Here is a tiny trained network, its code and every weight. The questions are about switching its units off for an input and a class, where a switched-off unit gives its printed mean instead of its output.

import numpy as np


def w(rows, s, z=0):
    codes = np.array(rows[::2]) - 128.0
    scale = np.full(codes.shape[1], s)
    scale[-1] = z or s
    return codes * scale


def f(y):
    return y / 2 * (1 + np.tanh(0.7978845608 * (y + 0.044715 * y**3)))


def log_softmax(a):
    a = a - a.max(-1, keepdims=True)
    return a - np.log(np.exp(a).sum(-1, keepdims=True))


def net(x, mask):
    res = np.array(x, float).reshape(1, 3) / 4 @ E
    y = f(res @ A[0][:, :-1].T + A[0][:, -1])
    res = res + np.where(mask, y, B[0][:, -1]) @ B[0][:, :-1]
    return log_softmax(res[-1] @ U[:, :-1].T + U[:, -1])


A, B = {}, {}
E = w([
[150,191,182,100,122,34,156,64,122,81],'x0',
[137,163,100,107,146,173,107,161,70,48],'x1',
[8,120,98,115,26,180,203,115,98,119],'x2',
],0.013)
A[0] = w([
[176,58,90,254,167,161,182,158,96,154,86],'n0',
[145,98,134,144,96,68,102,101,247,210,133],'n1',
[217,174,75,68,208,179,132,170,48,55,145],'n2',
[188,232,220,87,162,32,183,104,125,127,78],'n3',
[171,111,206,242,119,131,162,94,180,242,5],'n4',
[202,123,199,186,197,107,18,127,166,149,112],'n5',
[161,34,75,173,186,156,54,225,171,196,158],'n6',
],0.0072,0.0031)
B[0] = w([
[144,89,97,154,105,86,107,131,165,110,178],'n0',
[140,66,140,106,68,127,96,32,208,125,208],'n1',
[134,172,159,116,91,174,77,58,215,154,207],'n2',
[145,164,112,178,141,107,169,192,167,40,235],'n3',
[41,128,90,90,151,153,111,101,171,101,194],'n4',
[105,153,170,122,72,146,181,113,132,245,254],'n5',
[145,146,121,196,117,70,193,125,172,71,253],'n6',
],0.011,0.013)
U = w([
[88,212,161,128,83,152,226,134,135,208,173],'0',
[101,170,130,84,126,144,33,40,201,76,79],'1',
[124,149,111,235,175,43,156,214,171,29,61],'2',
[197,135,132,120,147,117,162,107,125,127,254],'3',
[178,69,151,66,255,84,72,157,76,125,33],'4',
[166,123,157,106,193,15,79,206,24,221,20],'5',
],0.0084,0.0055)

Each question gives the input, the list of numbers given to net, and the class t.
The units are the neurons (one row each of A and B). Each row of codes is followed by its name. A weight is (code - 128) times the scale printed after its matrix; where a second scale follows, it is the last column's (A, B and U).
mask holds one flag per neuron, in row order. A switched-off neuron (its flag False) gives its mean, the last column of its row in B, instead of its output. The means were averaged over made-up inputs and are rounded, as every weight is.
A unit's drop is (log p(t) with every unit on - log p(t) with that unit switched off) / (log p(t) with every unit on - log p(t) with every unit switched off).
The circuit of an input: a set's keep is (log p(t) with only the set's units on - log p(t) with every unit switched off) / (log p(t) with every unit on - log p(t) with every unit switched off). Starting from all 7 units, units are removed one at a time, each time the one whose removal leaves the highest keep (on an exact tie, the one counted first), for as long as the keep stays at least 0.8.
circuit, biggest first: the units of the circuit, biggest drop first
most important unit: the unit with the biggest drop
k most important neurons: the k neurons with the biggest drops, biggest first
drop when u is switched off: that unit's drop, to one decimal
input [-5,0,4], class 2: circuit, biggest first	n5
input [-3,-8,5], class 1: circuit, biggest first	n5, n1
input [5,-7,2], class 1: 2 most important neurons	n1, n6
input [5,-4,-7], class 0: 2 most important neurons	n5, n6
input [6,-6,3], class 1: 3 most important neurons	n6, n1, n5
input [-6,7,3], class 1: 2 most important neurons	n2, n5
input [-8,-7,-2], class 2: 3 most important neurons	n6, n2, n0
input [0,-2,2], class 3: 4 most important neurons	n5, n2, n4, n3
input [3,6,-6], class 0: 4 most important neurons	n5, n1, n4, n0
input [6,7,6], class 1: 3 most important neurons	n5, n6, n2
input [-5,4,3], class 2: 2 most important neurons	n5, n1
input [2,-8,6], class 1: 2 most important neurons	n5, n1
input [-8,8,-4], class 1: 2 most important neurons	n2, n3
input [5,1,-1], class 2: most important unit	n3
input [0,-7,-8], class 0: 3 most important neurons	n5, n2, n6
input [-4,2,-6], class 0: 2 most important neurons	n5, n3
input [-5,-2,-5], class 0: drop when n3 is switched off	1.8
input [5,5,-8], class 0: drop when n2 is switched off	0.1
input [2,3,3], class 3: drop when n1 is switched off	0.3
input [-1,8,2], class 1: most important unit	n5
